Here is a tiny trained network, its code and every weight. The questions are about switching its units off for an input and a target symbol, where a switched-off unit gives its printed mean instead of its output.

import numpy as np


def w(rows, s, z=0):
    codes = np.array(rows[::2]) - 128.0
    scale = np.full(codes.shape[1], s)
    scale[-1] = z or s
    return codes * scale


def f(y):
    return y / 2 * (1 + np.tanh(0.7978845608 * (y + 0.044715 * y**3)))


def softmax(a):
    e = np.exp(a - a.max(-1, keepdims=True))
    return e / e.sum(-1, keepdims=True)


def log_softmax(a):
    a = a - a.max(-1, keepdims=True)
    return a - np.log(np.exp(a).sum(-1, keepdims=True))


def net(x, mask):
    ids = ['αβγδεζηθλμξστψω'.index(c) for c in x.split()]
    T = len(ids)
    res = E[ids] + P[:T]
    r = res
    for j in range(3):
        rows = slice(2 * j, 2 * j + 2)
        q, k, v = (r @ M[0][rows].T for M in (Q, K, V))
        z = softmax(np.where(np.tri(T) > 0, q @ k.T / 2**0.5, -1e9)) @ v
        o = O[0][rows]
        res = res + np.where(mask[j], z, o[:, -1]) @ o[:, :-1]
    y = f(res @ A[0][:, :-1].T + A[0][:, -1])
    res = res + np.where(mask[3:11], y, B[0][:, -1]) @ B[0][:, :-1]
    return log_softmax(res[-1] @ U[:, :-1].T + U[:, -1])


Q, K, V, O, A, B = {}, {}, {}, {}, {}, {}
E = w([
[189,130,127,144,80,116,210,93,162,188,139,87],'α',
[144,143,119,150,57,155,67,149,71,102,181,68],'β',
[143,31,113,192,134,85,78,125,115,155,166,104],'γ',
[171,175,197,136,144,135,72,5,179,123,144,170],'δ',
[71,164,43,122,146,189,153,157,189,124,153,82],'ε',
[104,152,55,172,183,192,164,171,57,168,122,110],'ζ',
[61,84,95,202,127,240,162,148,125,130,151,214],'η',
[68,87,80,123,142,239,197,141,88,92,133,77],'θ',
[73,127,131,123,203,53,175,105,116,62,131,105],'λ',
[60,96,132,96,156,223,146,223,156,103,157,98],'μ',
[111,139,38,183,122,173,224,139,115,120,120,143],'ξ',
[174,49,174,73,127,154,160,117,56,91,158,135],'σ',
[132,131,5,90,167,198,144,165,100,175,198,201],'τ',
[86,131,158,95,125,88,115,123,63,214,141,88],'ψ',
[108,145,117,187,190,148,184,237,154,160,116,118],'ω',
],0.011)
P = w([
[65,72,57,96,94,149,112,183,153,190,46,130],'0',
[80,107,87,132,141,179,158,170,114,178,130,115],'1',
[90,110,101,143,156,174,156,142,103,160,163,108],'2',
[95,126,121,157,170,176,153,123,102,155,191,88],'3',
[109,133,137,173,182,172,157,102,84,139,200,90],'4',
[117,137,153,190,187,171,156,95,80,123,222,79],'5',
[125,141,159,186,197,169,152,73,77,119,253,77],'6',
[119,147,155,202,205,188,143,56,77,122,246,74],'7',
],0.0052)
Q[0] = w([
[90,122,97,174,171,202,190,128,76,157,190,92],'h1',
[117,136,93,210,118,254,139,144,98,191,206,88],'h1',
[185,78,161,99,45,80,97,131,115,157,111,125],'h2',
[164,120,159,114,65,37,71,121,171,158,91,147],'h2',
[122,113,114,188,183,191,201,115,83,191,164,130],'h3',
[162,116,159,170,157,121,173,58,73,186,131,152],'h3',
],0.011)
K[0] = w([
[145,149,213,131,160,65,116,25,120,108,181,113],'h1',
[187,182,244,146,98,88,48,1,132,123,193,112],'h1',
[100,96,48,106,114,209,182,245,92,140,115,142],'h2',
[74,123,44,133,125,156,151,234,162,150,39,157],'h2',
[198,120,219,151,121,53,93,35,148,118,202,119],'h3',
[166,207,217,135,181,173,65,12,196,116,123,222],'h3',
],0.0088)
V[0] = w([
[191,99,76,228,116,210,158,108,211,75,110,219],'h1',
[103,107,190,60,219,42,211,89,185,137,96,203],'h1',
[73,82,89,132,210,116,175,149,59,20,145,96],'h2',
[81,131,46,243,162,73,152,144,160,196,131,57],'h2',
[126,253,130,80,108,178,195,96,190,102,77,128],'h3',
[96,189,133,158,208,178,24,109,168,118,88,251],'h3',
],0.0065)
O[0] = w([
[207,83,34,164,66,120,200,158,176,122,101,102,76],'h1',
[104,61,111,153,244,77,153,115,179,103,145,156,31],'h1',
[160,76,71,104,168,99,116,112,90,59,18,117,169],'h2',
[111,104,90,166,108,2,79,75,147,184,114,39,250],'h2',
[83,182,68,93,136,190,171,57,145,180,17,62,80],'h3',
[73,134,67,118,75,52,107,164,100,105,55,142,141],'h3',
],0.0074,0.0025)
A[0] = w([
[49,167,168,121,225,174,157,118,198,101,185,207,88],'n1',
[122,187,100,49,75,74,27,40,248,125,66,74,250],'n2',
[204,83,2,31,37,129,213,80,92,117,42,125,97],'n3',
[146,152,94,222,89,80,218,183,222,110,35,140,61],'n4',
[162,96,136,129,207,204,218,148,234,82,173,178,110],'n5',
[97,194,207,30,139,206,33,100,56,158,173,124,159],'n6',
[87,150,122,103,115,187,188,237,47,81,114,147,180],'n7',
[116,246,82,136,131,12,174,159,81,191,11,47,73],'n8',
],0.0056,0.0019)
B[0] = w([
[126,140,170,112,178,73,151,70,111,197,90,168,192],'n1',
[118,125,84,101,119,186,35,97,220,47,132,171,173],'n2',
[129,144,159,3,92,53,177,30,83,124,172,151,195],'n3',
[157,130,130,192,105,57,217,166,195,46,97,157,161],'n4',
[209,67,128,103,162,157,129,90,158,189,71,157,171],'n5',
[109,184,145,159,147,120,226,147,164,82,96,177,253],'n6',
[119,140,175,95,105,188,75,181,117,80,102,150,215],'n7',
[216,217,200,148,119,113,40,134,120,167,72,148,202],'n8',
],0.0064,0.0047)
U = w([
[200,167,141,109,116,60,192,99,144,115,116,121,37],'α',
[136,66,102,182,110,102,61,181,127,88,255,109,252],'β',
[97,46,52,170,220,82,103,95,110,82,60,90,187],'γ',
[115,163,95,110,109,155,47,83,213,75,110,152,235],'δ',
[183,130,105,152,137,172,196,78,199,214,184,39,132],'ε',
[126,221,137,178,67,199,114,193,93,81,150,120,138],'ζ',
[75,75,121,178,77,146,118,114,152,158,89,186,69],'η',
[38,55,143,71,104,165,127,192,155,102,96,46,140],'θ',
[42,180,185,126,161,71,161,100,106,159,157,161,151],'λ',
[231,86,184,74,162,164,122,149,132,104,94,171,140],'μ',
[108,98,100,172,74,90,198,136,120,67,119,168,79],'ξ',
[95,76,148,34,84,140,143,68,68,101,111,73,47],'σ',
[142,144,50,21,116,91,122,151,96,181,202,188,63],'τ',
[171,146,145,115,108,112,57,118,45,221,46,117,70],'ψ',
[174,141,159,184,149,93,136,219,206,108,68,107,72],'ω',
],0.0057,0.0026)

Each question gives the input, a string of symbols that net reads in full, and the target symbol t.
The units are the heads (2 rows each of Q, K, V and O) and the neurons (one row each of A and B). Each row of codes is followed by its name. A weight is (code - 128) times the scale printed after its matrix; where a second scale follows, it is the last column's (O, A, B and U).
mask holds one flag per unit, heads first, then neurons. A switched-off unit (its flag False) gives its mean, the last column of its rows in O or B, instead of its output. The means were averaged over made-up inputs and are rounded, as every weight is.
A unit's drop is (log p(t) with every unit on - log p(t) with that unit switched off) / (log p(t) with every unit on - log p(t) with every unit switched off).
The circuit of an input: a set's keep is (log p(t) with only the set's units on - log p(t) with every unit switched off) / (log p(t) with every unit on - log p(t) with every unit switched off). Starting from all 11 units, units are removed one at a time, each time the one whose removal leaves the highest keep (on an exact tie, the one counted first), for as long as the keep stays at least 0.8.
circuit, biggest first: the units of the circuit, biggest drop first
top k neurons: the k neurons with the biggest drops, biggest first
heads that matter: for each layer, one digit per head in row order, 1 if its drop is at least 0.15 and else 0, layers parted by /
input ζ ζ τ λ ξ α τ ξ, target ε: heads that matter -> 001
input τ δ η ξ ψ, target ψ: circuit, biggest first -> (h3 n8)
input η τ ζ ψ ζ ζ, target λ: heads that matter -> 100
input α λ ε ζ, target γ: heads that matter -> 110
input ψ α ζ ε β ξ, target ζ: circuit, biggest first -> (h1 n7)
input γ α α α ε, target ε: heads that matter -> 001
input ψ θ ζ η ω ε ψ ε, target λ: circuit, biggest first -> (h1 n1)
input η ζ λ μ μ μ η, target γ: heads that matter -> 110
input η ζ σ ζ ζ, target μ: heads that matter -> 011
input λ β β ψ σ γ λ, target γ: circuit, biggest first -> (h2)
input ψ ζ ψ α β ψ τ, target λ: circuit, biggest first -> (h1 n6 n1)
input τ β ξ η δ, target δ: circuit, biggest first -> (n2 h3)
input λ α ω β σ ξ α, target ε: circuit, biggest first -> (h3 n7)
input μ ψ ω, target λ: circuit, biggest first -> (h1 n1)
input ψ ζ τ ζ σ ξ, target μ: heads that matter -> 011
input τ ε ζ, target ψ: circuit, biggest first -> (n8 h2 h1)
input ω μ ξ η ξ, target α: circuit, biggest first -> (h1 n3 h2 n4)
input β ψ α γ, target β: circuit, biggest first -> (h3 n1 n6)
input ζ λ σ δ γ, target γ: circuit, biggest first -> (h1 h3)
input λ ε β σ ω ω, target μ: top 2 neurons -> (n5 n7)
input σ η γ τ μ, target β: heads that matter -> 011
input ψ τ η, target λ: heads that matter -> 100
input ζ μ λ η ζ τ μ λ, target γ: heads that matter -> 110
